Below are the code and all the weights of a small trained network. Each question names an input and a class and asks about switching units off, where a switched-off unit gives its printed mean instead of its output.

import numpy as np


def w(rows, s, z=0):
    codes = np.array(rows[::2]) - 128.0
    scale = np.full(codes.shape[1], s)
    scale[-1] = z or s
    return codes * scale


def f(y):
    return y / 2 * (1 + np.tanh(0.7978845608 * (y + 0.044715 * y**3)))


def log_softmax(a):
    a = a - a.max(-1, keepdims=True)
    return a - np.log(np.exp(a).sum(-1, keepdims=True))


def net(x, mask):
    res = np.array(x, float).reshape(1, 8) / 4 @ E
    y = f(res @ A[0][:, :-1].T + A[0][:, -1])
    res = res + np.where(mask, y, B[0][:, -1]) @ B[0][:, :-1]
    return log_softmax(res[-1] @ U[:, :-1].T + U[:, -1])


A, B = {}, {}
E = w([
[83,51,89],'x0',
[165,66,74],'x1',
[173,102,209],'x2',
[145,14,189],'x3',
[20,120,228],'x4',
[218,41,151],'x5',
[3,55,58],'x6',
[191,116,108],'x7',
],0.0052)
A[0] = w([
[105,254,156,162],'neuron 1',
[121,66,185,142],'neuron 2',
[193,143,130,230],'neuron 3',
[107,82,114,162],'neuron 4',
[102,46,102,206],'neuron 5',
[171,130,45,228],'neuron 6',
[141,75,211,203],'neuron 7',
[69,186,139,205],'neuron 8',
[144,75,156,225],'neuron 9',
[136,93,186,164],'neuron 10',
[74,71,86,209],'neuron 11',
[115,53,193,221],'neuron 12',
[176,102,231,253],'neuron 13',
[81,99,41,202],'neuron 14',
[165,226,55,253],'neuron 15',
[142,68,236,208],'neuron 16',
[62,236,148,164],'neuron 17',
],0.0097,0.0039)
B[0] = w([
[232,142,229,209],'neuron 1',
[121,163,63,185],'neuron 2',
[197,96,51,208],'neuron 3',
[50,129,92,168],'neuron 4',
[38,162,102,219],'neuron 5',
[117,10,105,224],'neuron 6',
[118,210,61,220],'neuron 7',
[106,153,241,197],'neuron 8',
[102,175,13,204],'neuron 9',
[127,225,112,177],'neuron 10',
[24,127,146,218],'neuron 11',
[94,200,84,231],'neuron 12',
[186,198,52,255],'neuron 13',
[52,79,174,220],'neuron 14',
[172,34,158,245],'neuron 15',
[132,229,80,243],'neuron 16',
[144,117,254,215],'neuron 17',
],0.0069,0.006)
U = w([
[195,66,117,54],'0',
[124,200,86,66],'1',
[79,62,135,189],'2',
[30,127,154,94],'3',
[177,129,131,255],'4',
[116,163,143,170],'5',
[154,149,254,29],'6',
],0.009,0.0033)

Each question gives the input, the list of numbers given to net, and the class t.
The units are the neurons (one row each of A and B). Each row of codes is followed by its name. A weight is (code - 128) times the scale printed after its matrix; where a second scale follows, it is the last column's (A, B and U).
mask holds one flag per neuron, in row order. A switched-off neuron (its flag False) gives its mean, the last column of its row in B, instead of its output. The means were averaged over made-up inputs and are rounded, as every weight is.
A unit's drop is (log p(t) with every unit on - log p(t) with that unit switched off) / (log p(t) with every unit on - log p(t) with every unit switched off).
The circuit of an input: a set's keep is (log p(t) with only the set's units on - log p(t) with every unit switched off) / (log p(t) with every unit on - log p(t) with every unit switched off). Starting from the 12 units with the biggest drops (on a tie, the unit counted first), units are removed one at a time, each time the one whose removal leaves the highest keep (on an exact tie, the one counted first), for as long as the keep stays at least 0.8.
circuit, biggest first: the units of the circuit, biggest drop first
unit that matters most: the unit with the biggest drop
top k neurons: the k neurons with the biggest drops, biggest first
drop when u is switched off: that unit's drop, to one decimal
input [8,7,-5,-4,-6,-7,-4,6], class 2: unit that matters most	neuron 14
input [-8,-6,0,-2,-2,4,-7,8], class 0: circuit, biggest first	neuron 3; neuron 15; neuron 12
input [-1,-4,6,-8,4,0,-6,6], class 6: circuit, biggest first	neuron 1; neuron 17
input [-7,-3,-7,-6,0,7,3,8], class 2: circuit, biggest first	neuron 13; neuron 6
input [2,5,2,-5,2,-4,-1,6], class 2: circuit, biggest first	neuron 13; neuron 16; neuron 7
input [-4,-1,-5,2,5,0,-6,-1], class 6: top 2 neurons	neuron 1; neuron 17
input [5,5,8,-6,-7,7,-5,-6], class 0: top 2 neurons	neuron 6; neuron 3
input [4,-1,-5,8,-7,-7,-2,6], class 2: drop when neuron 1 is switched off	0.1
input [8,8,4,4,-4,5,4,0], class 3: drop when neuron 5 is switched off	0.2
input [8,-4,7,-2,-2,8,0,4], class 1: drop when neuron 4 is switched off	0.0
input [-1,-1,0,-6,-5,3,0,3], class 0: drop when neuron 15 is switched off	0.1
